Levels
[  41 -118  140  170  -11   99  237   46 -100  158   -6  167   37   -7
   87   27   10  271  -30  -44 -163   83   66   85 -130 -150  -65  211
 -119  -14  127  -98  -88 -145 -283  -79  -99    0 -146  -59   55   30
  -66  109  102   83   29    5]	34
[  46 -170  239  198  -85  110  499  258  -72 -106   99   65   30  -64
  -82   26  -17  653  -99   13 -278 -174 -119  147 -203 -164  173  186
  110  -66    2 -444  -41  -44  -58 -196  -37 -164   23 -407 -284  -78
 -131 -218  -52  297 -102 -209]	17
[  56   71  152  111   92  130 -156   12  218 -307   91 -191 -174  -33
  -65  -69  169 -139 -386   25  251  -24  -38 -156  128  -44  111 -198
    9  -87  326 -138 -100  133  222   29  -28   69  334 -134   -7  -44
   57  -74 -103   67 -186  -44]	5
[  -2   28  147  -30   64   85  -46  -93   74 -111  242  118  -25   17
   32 -127  112  140 -154  -28  176 -121   89   18  126 -153   97  -80
  -50 -115  -58 -161 -187   -4   24  -51  -37  -89   97 -174   79   55
   -9 -310  156  107 -117  127]	18
[-270  -79 -248 -338   11   19  142   70 -142  250   14 -240   79  260
  293  168 -213 -176  149  247 -218  233  -50   47   99  514  241  -90
  276  333 -445  249  148    2 -134   93  162  169   32  269   17 -119
  406   45 -454 -194  187  350]	16
[  19   88  156  100  183  181 -180   50  301 -452  333  444 -254   67
  130 -293  -27   42 -318 -265  142   66  171  -90    6 -286 -538 -219
 -136 -344  190 -244 -373    8   -4   55 -152 -291  -61 -399 -207  206
 -265 -368  397   58 -223 -126]	11
[-196 -165  108 -449 -111 -141   95  120 -249  283  -93 -303  316   44
  219  185  -90  -69  470  302 -473  331  -75   84   97  227  130  267
  118  213 -277   31  143 -309 -246  -28  173  170 -152  343  193  -84
  184   69  -53 -360  273  375]	39
[ -48 -196 -189   45 -173  229  288   23  143   -2 -106   -6   30   83
  170 -179 -141  -29  -61  106  -88   23  148  -31   76   30  -67  169
   45  163  113  -93   22   54 -179 -164  111  -18  104   40  123  -34
   40   75  -95   72 -188  127]	34
[ -65 -145  -27 -153 -151   62   -3  -98   16  -72  -48 -112  105  -85
   67 -141  -32 -118  189  316  -35   29 -137  208  232   41   20  -89
  161  122 -126 -287 -110  -84 -301 -101  257   39  106   51  354 -165
   11    8   55 -236   17  224]	41
[ -47 -246  112  251 -317  114  434   76  128 -151   95  -24  102  -39
   29 -234  -41  463 -225  -61 -186 -381 -228  321  243 -283  -11   41
  122  107  150 -451 -148  152  118 -239   -5 -308  208 -367 -114 -148
 -215  -87   10  155 -374 -225]	36
[ -53   35   15   12   96  193 -144  414  143 -619  283 -141 -221  -59
  187 -438   75   22  127  190   91  -16  -24   -8  442  -49  -34 -248
  208   26   18 -383 -174  -23  184  107  402 -237   87 -156  -69  -79
 -394 -149  322 -282 -159  -39]	11
[-127  -65 -115   84  -49   62  241   68  123   93  124    7  -39    4
  184  -84  -22   36  119   35  -13   85   69   32   15   14  -99  -72
   48   58    8  -66  -37   53 -179   67   75  -83   44 -169  107   34
   61   12   95  -18  -59  134]	39
[-211  -76   82 -420 -107 -197  103   -5  -19  214  169 -329  262  -11
   96  193  -17 -100  377  202 -140   18   81   44  257  222  219    6
  125   92 -384  -20  161  -34   14  -11  209   77  111  192  216  -76
  312 -186 -187 -142  127  477]	43
[-130   -1  -30  -48   55   72  158   67  130  162  133  182  -32  -34
  124   44  -45  138   19   26 -164  177  208  -68 -158  -79 -161   78
  -78 -132   32  -42  -61  -47 -224   -3  -74  -96    0 -264   33  141
  126 -235  210  100  -35  131]	14
[ 256 -227  344  469 -128   43  537  206  -27 -138   70    3  113   -2
  -43    4  158  495  -97 -213  -66 -180 -158   95 -175 -298  -65  228
  -42 -212  239 -455  -62  -66 -125  -49 -148 -101 -114 -348 -174  -66
 -285  196  -38  322 -101 -299]	42
[  -1 -133  -39 -112  -64   96  133 -150   -2  145  -77   79  129   40
   29   78 -105   46 -114  160 -162   11   31   35   86  -33   -4  161
  -15   41  -11 -135  -33  -84 -289 -167   45   31   93   73  165  -85
   72   43  -87   68    1  222]	13
[  96   42  131  -46  152  -56  108  -40 -176   45  329  114   50  476
  202   94   21  -30   78 -126  280 -111  114  -77   84  105  150  -82
   39    4 -601   47    3   16   -8  153   -2   74 -174  294   17   19
    0  -16 -279  165  132  249]	3
[ 107  -35  118 -164    0 -158  -63   61   26  177  -33 -170  270 -109
   12  213   83   26  262  251 -171 -174  108  -21  219 -203   73   61
   -5  -58 -271 -274  -27  101  -47  -24   84  141   11  207  235 -196
   99  -99 -170   97   -4   46]	19
[ -39  -30  142    3  175  -96   63  186  194   32  189  -34  -95 -361
  -76  115   52  128   25 -134 -177  162  138    6  -24  -59 -256  -90
 -216  -97  342 -111 -122  -68  -33  -43   18  -24   41 -125 -131    9
  -15  -20  104 -100   82   32]	42
[ -34 -147  223   57 -123   82  377   79   70   19  183  144  124   60
   67   29   17  133    9 -102  -75   82  104   83 -269  -28 -198  198
  -44 -326  -46 -206    8 -159 -292  -75 -178  -55  -96 -325  103  126
   46 -202   46  230  -36   16]	12
[ 103 -158  335 -112  -60   -3   58  134 -230 -137   84 -221  239   -4
   30  -10  151  115  219  171  -50  -81  -73  152  240    1  246  181
   69  -18 -205 -297    1 -264  -87  -92  179  104  -98  199  200 -160
 -155   43  -58 -100  115  129]	22
[-126   58  -30  -95  223  -12   32  412  181 -127  342 -104 -197 -204
   63  -48    6   77  210   58  -95   58  223  -43  209   63  -67 -190
   -9   57  -34 -121  -49   31  164   12  290 -106   94   -1 -125  -35
 -109 -174   94 -149   17   78]	5
[ -31  -44  134   83  -59  198  237  210  -15  -64   55  119    3  156
  170  -39  -38  201  -20   81 -177   84  175 -133  -96 -127  -29  302
   28 -118   40 -163   56  -91 -104  -19  -23 -109  -62 -156  -18  104
  -76 -131  130  181 -117   22]	8
[-166  -60  211   71   12  160  272  316   68   57  128   73  -96 -222
   -6  101   -3  264  -40    4 -343  287  213   40 -300  -10 -136  248
 -124 -194  327  -65   25 -208 -160 -153 -104  -60   14 -343  -43  141
   75 -208  209   54    3  -27]	3
[  59   -7   -6  -32   37  175 -223 -190   88 -112  -33   -8  -19  -20
    5    1    4  -99 -276  155  135  -82  152  -77  310  -49   90  -82
   -3  -18  122  -87 -110   79  -39  -55   85   59  218   67  160  -95
  146  -27 -123   30  -98  230]	25
[  62  -49  363  259   19   75  248  218 -183  -72  139   49  -41  104
   -4  176    1  237  -96  -24 -113  -51  -12   80  -73  -33   40   91
   39  -39   14 -192   48  -46  -19  -12  -29   21  -49   24 -109  -68
 -157  124 -219  147   47 -127]	0
[  78  -73 -193  199  178  217  314  220   26  149 -111  -53 -166   55
  168 -103  103 -101   32   46   70  375  232 -300 -342  143   48  261
 -170  170  329  169   89 -132 -313   23   45  257  -69  193  117   94
  -19  386  -20   78   63   72]	20
[  84 -137  130   16    3   38  -35  -64  232 -238   30  124   17  116
  126 -237  -25 -198 -244 -218   18  108  -61  -29   10 -173 -491  -31
 -152  -39  274 -172 -261  -21  -92  -75 -162  -14  -39   21  -47   44
 -220   55   67  -51 -180 -130]	26
[ 115  -50  265   61  123  -33  -94  255    5 -270  245 -139  -19 -375
  -80 -139  265  228  255   97   71 -101  -76  254  227 -163   54 -207
   -6 -119  -30 -446 -269 -144  -58  -36  215  -20  -35 -148  129 -162
 -252 -105  250 -198   70  -83]	28
[ -96   29  -25 -152  227    0   21   33 -117  139   65  -79 -123   87
   90    7   27   10  -40   65    7  195 -155   53 -201  249  318 -200
   55  281 -226  136 -124  -18  -59    6  -44  240   11  145  -57  -46
  200 -101 -213  -90  149   43]	17
[  64  -56  116  -35  109   71  -32  172 -269  -66   39  -57    7   45
  115  -23   -9  213  116  126  -89  -81  -22  177  223   67  286  -53
  102  207 -320 -119 -120  -69  -15  -42  179  108 -167  304  -25 -204
  -74   35 -204 -123  142   29]	37
[  23  107   34  185  255  286 -112  385  142 -432  261  -17 -369 -252
   22 -267  222  264  -32   98  158  126  138  -54   35 -102  113 -172
    2 -160  241 -201 -259  -89   40   25  156 -134   93 -455  -89   49
 -113 -283  458  -98  -77  -57]	0
[-123  145   64  149  207   94 -115  173  198  -30  263   59 -247 -133
  133  -66  112  -50  -90  -58   86  129  316 -162  115 -106 -181 -138
 -168  -62  360   58  -75   77  113  161   18  -77  103 -100   33  143
  -59  -30  235  -36 -107   43]	21
[ -60    6   56   -4   28   56  -52  233  140 -144  263  -67    8   14
  177   25   29  -50   97   28  -12   -9  156   72  244   14 -184 -172
   71 -215 -177 -114  -90   66   20  115   46  -76  -12 -155   60  -42
   90 -172  -18  -41  -55   15]	2
[ -12 -145   32  202 -120  170  443  269   18  -14   63  113   60  234
  292  -14  -88  187  114  -38 -177  142  244 -182 -165  -66 -210  335
   49 -138   55 -107  132  -59 -224   99  -30 -153 -184 -225  -92  152
  -48   49   73  207 -106   56]	28
[-169   -7 -160  186   27  282  213  136 -160  182   92  192 -181   43
  214  -10 -157  163  102  196  -47    9  310  138   73  171  151  -36
  111  221 -188   70   57   55 -234   18  223  -15  -43  105  172  -30
   79   74 -114   26   58  191]	33
[-352  -80 -171 -358 -132   90  134   28 -181  209   -1 -102   49  160
  276 -130 -226  -40  313  379 -209   65   -3  229  135  336  377  -48
  299  514 -579   73   54   26 -100 -133  272   94   43  331  241 -101
  240 -237 -187 -226   46  314]	37
[  36   20  -68  225   48  284   28  -23  -82  -70 -109  147 -220  116
  179 -268   49 -101   56  247  234  199   28  -70 -184   -9  114  -36
   84  161   37  -99  -99  -44 -384   81  119  136  -48   51  319   43
  -85  140  164  -28   -8   68]	36
[ -96 -109  -69  289  -42  306  282  234  105   34  -93  121 -114   76
  238 -109  -96  160 -324  -60 -306  197  114  -59 -145 -100 -250  248
  -87   55  493   43  -35   16 -106  -38 -176  -86   -5 -191 -144   82
  -55  160   48  120 -229 -220]	18
[  29 -123 -208  113  -24   -3  461  102  273  310   54  -95   80 -119
  101    9  144  190  162  -62  -18  101  241 -203 -167 -137  -37  227
 -175  -89  202  -27   21   17 -225  -12  -40  -36   58 -297  105  109
  185   19  190  230  -94  185]	39
[ 244   26   28  187  119  -14 -113 -199  123  -60   44  -19  -34   18
    8 -123  230 -109 -108  -26  395 -164  -41  -81  191 -241   25 -214
 -116   16   83 -190 -238  140  -60   84   21  115   93  117  226 -103
 -115  202   -6   78  -77   33]	43
[ -60 -204 -108  -24 -211  271  230   84   11  -21 -104  166  133  222
  268 -117 -276  219  -96   83 -319 -103  181   99  104  -56  -74  226
  124   81 -206 -120  -64   93 -121 -202  -26 -117  -90  -24  -59  -57
  104 -207 -172  165 -230  -11]	31
[ -35   28  219 -135  121  -99  115  145  -75  167  219  157   79  130
  150  157  -24   47  255  -21 -129  102  243  -85 -136  -27 -111  108
  -78 -112 -324  -61   36  -88 -132   69  -38   46 -228  150   44  101
  -13 -175  -21  105  125  117]	14
[  55   28  -89  175  209  197  -27  292   95  -81   48    5 -209 -217
   44  -47   52   82   11  142   -3   14  264  -26   64  -14    1 -116
  -48   11  111 -118 -108   85  -73    2  165   79   21   28   41 -106
  -30   25  -66   33  -20 -101]	19
[-168   96   82  115  265  303  -46  399   95 -365  300   73 -434 -210
  111 -345  131  161  -46   -3   94  319  166   -2 -191  100   32 -180
  -22  -58  271  -33 -201 -157    8   34   69  -82   -4 -383 -126  182
  -95 -332  409 -171  -33  -79]	20
[ 198 -111   92   -8  102   -3   19  140   29 -328  104  -34   11  -77
  -16 -184  105  121  151  103   76  -64 -240  150   38  -94  -24 -208
  109  -55 -225 -494 -290  -84 -210  -40  154   22  -76 -102   -2 -190
 -243  -83   43  -76   40 -133]	17
[ -72 -149 -132  252  -95  154  374  165  221   45   23   54  -51   23
  185 -102  -97   84 -114  -63 -164   53  146  -67    1 -103 -304  122
  -48   83  357  -82   10  114 -104  -25   -1 -145   89 -157  -60   39
  -91  186   23  115 -230  -55]	27
[  88 -116  117  -98  -96   54  221  -99  -47   73   37  222  210  253
   80  141  -91  205   13   47 -114  -33   64   13 -175 -124  -23  201
   55 -221 -396 -212  -80  -64 -322 -120 -157  -25 -117 -171   51   24
  174 -306  -52  280  -12  138]	1
[-157 -172   -9 -167  -90  119  221  251   56  -21  -19 -189   88  -62
  147 -113  -15  133   56  144 -341  222  -58   66  -51   77   39  209
   63   58   90  -99  -27 -173 -109 -148   21  -13   34 -173  -18  -12
   84 -160  101 -110  -65   18]	16
[ 156   70  171  116   22   33 -180 -178   14  -52  -17   50   41  217
   60   -9  112   41 -314   57  120 -225 -155  -49  199 -355   98  -88
   13   -9  -39 -204 -225  193   98   46 -163   24  121   17   79 -101
  -43  -39  -53  180 -207 -118]	4
[-182 -107   19 -307  -44  -74   32   54  139   47  136 -104  139  -53
  107   83 -130  -83  103   73 -249   73   84   75  184  108 -165  -59
   46   15 -130  -78  -21    5  -34  -73   79  -29   86   22   17  -51
  172 -205 -112 -130   -9  201]	22
[  62 -274  279   75 -243   12  240  -11  -27 -100  -18   19  234    9
   19 -102  -37  173  -59   -7 -219 -160 -230  301  128 -217 -183  143
   25   31   51 -425 -141  -87 -161 -227  -31  -67  -22  -16   80 -151
 -262   85  -35    5 -129 -146]	29
[ -15   -4  -18 -103   87   51  -42   39   95  -15  106   40  -39   -6
   52  -15  -62  -78   -9  109  -33  -35  162  -13  228  -23  -73  -62
  -40   81  -79 -116  -76   42  -26  -92  158   19   98  215  111  -85
  -54  -37  -70  -24  -26  133]	5
[  48  -22  330  -69   60   37   30  140   11 -130  180  -15   57 -174
  -44   -1  225  181  138   73   16  132   74    3 -180 -109   70  110
  -56 -366  -14 -289 -103 -266 -201  -35  -51   25  -70 -329  145   88
   31 -350  284   54   62   68]	15
[ -15  -61   47   93   47   68   41 -192   51  220  -81  143  -33   39
   72  -32   20 -110 -274  -69  -17  171  -29   32 -168  -91 -161   31
 -202  130  295   75 -163  -16 -238  -85 -222  158   43  105  171   45
   26  175   -5   23  -51  -28]	24
[-256  -15 -208   49   30  307  363  212  -88  265   17   96 -149  121
  267   21 -101  173   42  180 -176  337  247  -62 -363  267  212  184
   95   92  -68  228  127  -77 -307   33  -22   43  -42 -201   51  156
  333 -135    2  115   41  176]	16
[-149  174  124   39  186  110   61   -2 -213  272  180  148 -212  128
   67  124   51   84   -6  141  125  103  167   -3 -243  138  411  -69
   14  143 -267  175   33   11  -80   40  -39  177   35  117  189   96
  212 -189  -83  126  129  174]	3
[  90  -26  105 -109  107 -111   41  134   19  -85  154  -91   28  -82
  -30  -24  109  109  255  163    0  -40 -137   64   58 -101   83 -130
   66   19 -271 -360 -163  -51 -105  -40  173   31   21    0   74 -137
 -133 -134   84  -65   72   27]	4
[ -57  -27  236    9  129   67   -1   -2 -337  188  -31  191  -65 -110
    5   47    5  282   20  182 -251  192 -134  238 -141  -73  150   81
  -56  214   40  -92 -170 -282 -338 -119   17  102 -120  125  120  -41
 -143   84  189 -184  218   38]	24
[ 199   -9  152   56   54   55   56 -110 -114  -92    1   83   31  204
   23  -70  101  201  -62  113  179 -157  -81 -114  -62 -205  312   32
   79   43 -218 -279 -129   38  -89  -15   -9   62    2   13   30  -44
  -71 -126  -38  228  -66   44]	23
[ -90  -41   86 -103   74   52  155  178  -21   26  181   26  -18    9
  113  -28   22  121  119   44 -127  191   68   19  -60   36   -3  102
  -31  -21  -65  -67  -44 -205 -153  -46   48  -30  -57  -67   33   65
  -31 -123  181  -67   78  144]	6
[ -59 -165  123  376 -118  231  516  273  150 -105   42  282 -118   68
  121  -89 -144  236 -229 -152 -307  196   -1   18 -391 -155 -499  225
  -38 -152  431 -260  -24  -65 -272  -61 -193 -206  -61 -435 -206  133
 -249   78  132  212 -194 -315]	9
